Below is a small trained network, with its code and all its weights. Each question gives an input and a class and asks what happens when units are switched off, that is, made to give their printed mean instead of their output.

import numpy as np


def w(rows, s, z=0):
    codes = np.array(rows[::2]) - 128.0
    scale = np.full(codes.shape[1], s)
    scale[-1] = z or s
    return codes * scale


def f(y):
    return y / 2 * (1 + np.tanh(0.7978845608 * (y + 0.044715 * y**3)))


def log_softmax(a):
    a = a - a.max(-1, keepdims=True)
    return a - np.log(np.exp(a).sum(-1, keepdims=True))


def net(x, mask):
    res = np.array(x, float).reshape(1, 7) / 4 @ E
    y = f(res @ A[0][:, :-1].T + A[0][:, -1])
    res = res + np.where(mask, y, B[0][:, -1]) @ B[0][:, :-1]
    return log_softmax(res[-1] @ U[:, :-1].T + U[:, -1])


A, B = {}, {}
E = w([
[174,119,52,223,156,154,91,174,55],'x0',
[79,108,90,119,153,122,81,113,115],'x1',
[255,112,132,160,139,123,143,219,71],'x2',
[150,125,69,67,126,76,139,151,83],'x3',
[155,33,152,157,246,153,221,150,139],'x4',
[83,121,86,41,161,15,230,100,116],'x5',
[136,127,134,203,169,53,125,163,106],'x6',
],0.0095)
A[0] = w([
[120,162,155,130,51,160,98,117,138,144],'n1',
[133,130,165,140,138,104,215,131,163,187],'n2',
[192,42,126,130,184,88,182,125,189,185],'n3',
[134,115,107,152,209,208,167,162,111,166],'n4',
[144,179,183,198,58,132,122,71,189,158],'n5',
[85,157,140,119,113,183,108,113,181,254],'n6',
[106,189,188,148,83,158,100,122,152,155],'n7',
[72,93,114,79,164,161,163,104,185,202],'n8',
[50,133,68,75,134,138,135,100,114,166],'n9',
[84,151,80,89,93,89,115,79,142,212],'n10',
[139,142,129,143,91,152,169,167,127,158],'n11',
[160,81,104,128,149,182,77,135,83,171],'n12',
[108,174,132,137,112,89,125,123,121,179],'n13',
[120,177,63,105,53,32,101,151,67,197],'n14',
[135,179,95,83,131,74,101,128,147,133],'n15',
[121,124,169,112,182,96,210,128,140,193],'n16',
[46,113,107,84,151,172,129,51,163,143],'n17',
[110,152,57,82,102,85,86,170,78,195],'n18',
[76,144,162,117,121,161,109,9,213,246],'n19',
[204,82,144,202,187,170,116,218,83,230],'n20',
],0.011,0.0038)
B[0] = w([
[123,154,121,95,147,164,8,81,151,192],'n1',
[73,118,158,31,175,121,141,129,151,190],'n2',
[42,25,169,115,255,184,207,193,54,207],'n3',
[140,109,183,161,121,153,156,189,116,187],'n4',
[113,210,213,79,119,186,81,79,171,202],'n5',
[76,178,195,136,9,144,78,117,136,203],'n6',
[159,177,215,59,51,223,76,78,160,195],'n7',
[88,56,131,134,49,53,173,155,120,210],'n8',
[87,108,48,161,106,68,149,83,134,207],'n9',
[163,129,47,136,116,36,131,57,116,218],'n10',
[121,132,127,102,174,184,126,145,72,152],'n11',
[186,150,95,158,102,140,106,209,102,185],'n12',
[151,150,105,80,162,151,180,60,238,162],'n13',
[203,167,72,111,169,168,216,90,171,232],'n14',
[128,133,63,132,143,127,160,74,180,177],'n15',
[84,23,166,14,174,152,207,90,142,210],'n16',
[109,98,107,182,24,12,109,134,94,221],'n17',
[176,185,67,173,198,120,174,51,208,204],'n18',
[95,134,159,97,60,56,59,136,132,252],'n19',
[142,177,117,183,226,194,107,238,21,254],'n20',
],0.0072,0.016)
U = w([
[73,32,166,94,146,160,190,161,123,147],'0',
[91,104,94,149,22,42,122,131,138,2],'1',
[119,172,179,110,35,175,63,119,166,28],'2',
[190,179,44,137,128,118,186,90,168,201],'3',
[171,161,109,249,122,170,97,242,64,233],'4',
],0.011,0.00071)

Each question gives the input, the list of numbers given to net, and the class t.
The units are the neurons (one row each of A and B). Each row of codes is followed by its name. A weight is (code - 128) times the scale printed after its matrix; where a second scale follows, it is the last column's (A, B and U).
mask holds one flag per neuron, in row order. A switched-off neuron (its flag False) gives its mean, the last column of its row in B, instead of its output. The means were averaged over made-up inputs and are rounded, as every weight is.
A unit's drop is (log p(t) with every unit on - log p(t) with that unit switched off) / (log p(t) with every unit on - log p(t) with every unit switched off).
The circuit of an input: a set's keep is (log p(t) with only the set's units on - log p(t) with every unit switched off) / (log p(t) with every unit on - log p(t) with every unit switched off). Starting from the 12 units with the biggest drops (on a tie, the unit counted first), units are removed one at a time, each time the one whose removal leaves the highest keep (on an exact tie, the one counted first), for as long as the keep stays at least 0.8.
circuit, biggest first: the units of the circuit, biggest drop first
most important unit: the unit with the biggest drop
top k neurons: the k neurons with the biggest drops, biggest first
drop of u: that unit's drop, to one decimal
input [0,-6,2,2,-1,4,0], class 0: circuit, biggest first -> n10, n16
input [0,-3,0,-5,6,-7,-3], class 4: most important unit -> n20
input [-8,6,3,8,-1,4,-7], class 3: top 2 neurons -> n18, n14
input [-3,-6,2,1,-2,3,-7], class 1: top 3 neurons -> n20, n5, n7
input [-6,-2,-5,8,1,7,8], class 3: top 4 neurons -> n10, n14, n15, n18
input [8,-2,2,-7,-8,3,-3], class 3: top 2 neurons -> n14, n19
input [-1,7,-4,3,3,-5,4], class 1: top 4 neurons -> n20, n3, n14, n11
input [-5,-6,7,5,-2,5,4], class 0: top 2 neurons -> n3, n16
input [-5,-4,-2,-6,-4,5,-2], class 1: top 3 neurons -> n17, n10, n8
input [0,6,7,-2,5,-4,-7], class 4: drop of n12 -> 0.0
input [-8,0,-1,5,-3,6,2], class 3: drop of n18 -> 0.1
input [7,7,-3,2,0,-2,-8], class 1: drop of n20 -> 1.3
